Below is a small trained network, with its code and all its weights. Each question gives an input and a target symbol and asks what happens when units are switched off, that is, made to give their printed mean instead of their output.

import numpy as np


def w(rows, s, z=0):
    codes = np.array(rows[::2]) - 128.0
    scale = np.full(codes.shape[1], s)
    scale[-1] = z or s
    return codes * scale


def f(y):
    return np.maximum(y, 0)


def softmax(a):
    e = np.exp(a - a.max(-1, keepdims=True))
    return e / e.sum(-1, keepdims=True)


def log_softmax(a):
    a = a - a.max(-1, keepdims=True)
    return a - np.log(np.exp(a).sum(-1, keepdims=True))


def net(x, mask):
    ids = ['ΓΔΞΩαζηλμπτ'.index(c) for c in x.split()]
    T = len(ids)
    res = E[ids] + P[:T]
    u = 0
    for l in range(2):
        r = res
        for j in range(3):
            rows = slice(2 * j, 2 * j + 2)
            q, k, v = (r @ M[l][rows].T for M in (Q, K, V))
            z = softmax(np.where(np.tri(T) > 0, q @ k.T / 2**0.5, -1e9)) @ v
            o = O[l][rows]
            res = res + np.where(mask[u + j], z, o[:, -1]) @ o[:, :-1]
        u += 3
        y = f(res @ A[l][:, :-1].T + A[l][:, -1])
        res = res + np.where(mask[u : u + 8], y, B[l][:, -1]) @ B[l][:, :-1]
        u += 8
    return log_softmax(res[-1] @ U[:, :-1].T + U[:, -1])


Q, K, V, O, A, B = {}, {}, {}, {}, {}, {}
E = w([
[153,26,91,78,141,203,69],'Γ',
[170,189,109,204,212,74,189],'Δ',
[120,105,255,123,53,183,216],'Ξ',
[208,55,132,140,176,201,94],'Ω',
[143,230,198,48,186,50,96],'α',
[134,186,96,204,84,194,83],'ζ',
[163,59,45,134,92,96,146],'η',
[16,75,200,190,154,56,82],'λ',
[67,180,110,63,196,168,192],'μ',
[202,25,98,156,115,145,131],'π',
[111,44,41,81,101,136,95],'τ',
],0.0064)
P = w([
[170,1,152,35,60,21,169],'0',
[125,156,122,183,143,224,113],'1',
[128,158,100,181,151,210,122],'2',
[118,156,89,178,158,209,121],'3',
[126,142,91,176,158,206,122],'4',
[121,135,80,165,159,201,120],'5',
[128,129,82,163,169,204,122],'6',
[129,116,79,152,163,193,124],'7',
[132,112,81,150,162,190,130],'8',
[135,101,84,148,158,185,124],'9',
[132,94,77,141,155,171,128],'10',
],0.0044)
Q[0] = w([
[153,122,170,40,78,34,181],'L0H1',
[172,117,149,46,91,42,188],'L0H1',
[64,254,218,109,100,61,119],'L0H2',
[55,252,214,123,96,71,124],'L0H2',
[168,27,18,114,160,157,116],'L0H3',
[168,26,18,114,159,157,116],'L0H3',
],0.006)
K[0] = w([
[108,74,216,56,85,84,130],'L0H1',
[83,60,223,58,74,90,105],'L0H1',
[159,214,89,231,183,231,51],'L0H2',
[141,226,84,240,178,235,52],'L0H2',
[214,15,145,84,2,84,221],'L0H3',
[215,15,145,85,1,84,221],'L0H3',
],0.0078)
V[0] = w([
[53,62,205,121,85,129,72],'L0H1',
[159,146,37,168,111,112,154],'L0H1',
[62,86,82,31,79,37,133],'L0H2',
[62,170,114,137,53,66,185],'L0H2',
[49,166,57,134,195,226,25],'L0H3',
[253,14,138,55,48,20,165],'L0H3',
],0.0055)
O[0] = w([
[39,19,195,118,110,141,65,65],'L0H1',
[175,184,25,197,110,145,144,197],'L0H1',
[70,2,67,68,133,154,232,180],'L0H2',
[42,122,51,248,134,169,207,95],'L0H2',
[35,204,126,80,46,188,93,96],'L0H3',
[205,19,110,105,170,91,139,254],'L0H3',
],0.0048,0.0017)
A[0] = w([
[139,118,31,188,182,138,191,221],'L0N1',
[70,87,168,204,121,76,123,204],'L0N2',
[158,119,98,87,254,85,243,175],'L0N3',
[196,79,56,140,92,153,80,200],'L0N4',
[199,65,182,51,218,36,101,140],'L0N5',
[90,122,150,45,128,191,236,228],'L0N6',
[201,145,124,132,72,119,64,250],'L0N7',
[178,152,157,156,235,27,170,187],'L0N8',
],0.0059,0.0021)
B[0] = w([
[146,119,39,177,141,139,179,252],'L0N1',
[7,49,163,236,161,91,112,149],'L0N2',
[148,132,125,107,204,62,214,226],'L0N3',
[204,35,57,141,94,136,82,232],'L0N4',
[202,62,189,87,198,35,113,197],'L0N5',
[43,125,171,28,125,199,253,180],'L0N6',
[185,180,148,175,85,153,48,183],'L0N7',
[226,233,214,193,250,23,181,175],'L0N8',
],0.0048,0.0049)
Q[1] = w([
[149,208,169,218,76,125,72],'L1H1',
[198,18,57,140,90,127,84],'L1H1',
[73,254,213,177,114,136,113],'L1H2',
[172,33,95,70,150,69,108],'L1H2',
[157,49,82,136,173,70,133],'L1H3',
[95,214,185,116,83,188,123],'L1H3',
],0.0058)
K[1] = w([
[176,149,41,255,33,210,21],'L1H1',
[219,23,128,106,143,22,136],'L1H1',
[2,135,139,211,123,112,49],'L1H2',
[249,88,145,43,178,101,214],'L1H2',
[193,19,166,161,165,40,93],'L1H3',
[63,236,92,88,96,215,170],'L1H3',
],0.006)
V[1] = w([
[88,161,170,21,152,123,191],'L1H1',
[158,77,9,56,103,148,65],'L1H1',
[102,131,131,110,76,207,94],'L1H2',
[88,132,3,204,105,154,196],'L1H2',
[107,171,10,171,77,187,143],'L1H3',
[173,175,78,175,158,103,143],'L1H3',
],0.0059)
O[1] = w([
[43,228,80,78,139,170,208,111],'L1H1',
[203,65,75,2,79,14,119,137],'L1H1',
[192,145,125,119,105,201,140,3],'L1H2',
[124,4,135,141,144,230,170,125],'L1H2',
[126,99,55,107,181,188,111,7],'L1H3',
[32,97,118,149,180,71,39,178],'L1H3',
],0.0055,0.0067)
A[1] = w([
[129,150,102,155,200,141,232,215],'L1N1',
[216,189,186,52,79,65,24,158],'L1N2',
[62,91,25,36,211,134,184,170],'L1N3',
[208,73,63,133,20,174,72,199],'L1N4',
[212,80,55,109,26,169,62,190],'L1N5',
[198,94,180,53,3,150,240,198],'L1N6',
[101,45,134,196,113,89,20,221],'L1N7',
[98,184,202,105,101,56,44,255],'L1N8',
],0.0052,0.0022)
B[1] = w([
[125,167,107,137,175,183,188,216],'L1N1',
[180,218,190,40,131,181,69,186],'L1N2',
[74,82,54,55,170,163,109,205],'L1N3',
[153,133,71,172,60,186,100,212],'L1N4',
[159,146,57,159,59,171,98,210],'L1N5',
[124,108,180,105,2,139,231,177],'L1N6',
[101,60,164,161,156,143,45,254],'L1N7',
[73,203,175,115,111,166,77,197],'L1N8',
],0.0063,0.0061)
U = w([
[188,180,134,67,59,109,151,106],'Γ',
[3,70,196,181,133,132,70,131],'Δ',
[221,181,123,221,205,107,203,168],'Ξ',
[145,218,177,68,164,149,50,110],'Ω',
[47,204,98,163,68,74,136,102],'α',
[184,105,68,183,78,181,64,169],'ζ',
[132,38,100,125,196,83,128,4],'η',
[115,93,234,174,49,190,228,179],'λ',
[55,151,60,50,203,181,146,219],'μ',
[178,109,179,121,175,93,89,162],'π',
[136,88,86,91,77,98,184,37],'τ',
],0.0049,0.0019)

Each question gives the input, a string of symbols that net reads in full, and the target symbol t.
The units are the heads (2 rows each of Q, K, V and O) and the neurons (one row each of A and B). Each row of codes is followed by its name. A weight is (code - 128) times the scale printed after its matrix; where a second scale follows, it is the last column's (O, A, B and U).
mask holds one flag per unit, layer by layer, with each layer's heads first. A switched-off unit (its flag False) gives its mean, the last column of its rows in O or B, instead of its output. The means were averaged over made-up inputs and are rounded, as every weight is.
A unit's drop is (log p(t) with every unit on - log p(t) with that unit switched off) / (log p(t) with every unit on - log p(t) with every unit switched off).
unit that matters most: the unit with the biggest drop
k most important neurons: the k neurons with the biggest drops, biggest first
top k neurons in layer l: the k neurons of layer l with the biggest drops, biggest first
which heads matter: for each layer, one digit per head in row order, 1 if its drop is at least 0.15 and else 0, layers parted by /
drop when u is switched off: that unit's drop, to one decimal
input η η η Ξ Δ τ Δ ζ μ λ, target Δ: unit that matters most => L0H3
input α μ λ Γ π λ π τ, target α: which heads matter => 001 / 111
input η τ ζ Ω, target η: which heads matter => 011 / 010
input Γ ζ μ Γ α τ π Ξ, target λ: top 2 neurons in layer 1 => L1N6, L1N3
input Ξ μ α, target Ω: top 2 neurons in layer 1 => L1N8, L1N2
input ζ ζ Γ ζ π π, target ζ: which heads matter => 000 / 000
input η ζ ζ Ξ, target λ: which heads matter => 001 / 010
input Ω Ξ Δ τ η μ Ξ α λ Γ, target Ω: top 2 neurons in layer 1 => L1N2, L1N8
input η μ ζ π π, target η: which heads matter => 011 / 010
input π λ μ Ξ ζ η μ α, target Ω: which heads matter => 010 / 000
input λ λ τ Γ, target λ: which heads matter => 110 / 001
input μ Ξ α Γ η π μ ζ π, target μ: top 2 neurons in layer 0 => L0N6, L0N3
input π ζ μ μ η η, target π: which heads matter => 001 / 111
input Ξ π μ ζ α π ζ π π, target Ξ: unit that matters most => L0H3
input Δ ζ τ μ, target μ: which heads matter => 000 / 001
input α η ζ ζ Ξ μ π ζ Γ π, target α: 2 most important neurons => L0N5, L0N8
input π μ Δ η ζ α μ π λ, target Δ: 2 most important neurons => L0N2, L1N7
input π η Γ μ λ π τ ζ Δ ζ η, target π: 4 most important neurons => L0N5, L0N8, L0N4, L1N2
input Ξ α π η η μ, target μ: which heads matter => 000 / 100
input Ω η Δ λ η, target Ω: unit that matters most => L1H2
input λ ζ Δ ζ τ, target λ: 3 most important neurons => L0N2, L1N6, L0N5
input Γ Δ Δ η μ Ω Γ λ Δ π, target Γ: top 2 neurons in layer 1 => L1N2, L1N6
input α ζ ζ τ λ ζ Γ τ Γ τ η, target α: drop when L0N6 is switched off => 0.0
input Ω μ μ Ξ μ Δ, target Ξ: drop when L0N4 is switched off => 0.1
input λ μ ζ Ω ζ η, target λ: drop when L1N2 is switched off => 0.0
input μ α λ τ τ Ω, target μ: drop when L0H2 is switched off => 0.5
input π ζ ζ ζ ζ Δ η τ μ α Ω, target π: unit that matters most => L0H3
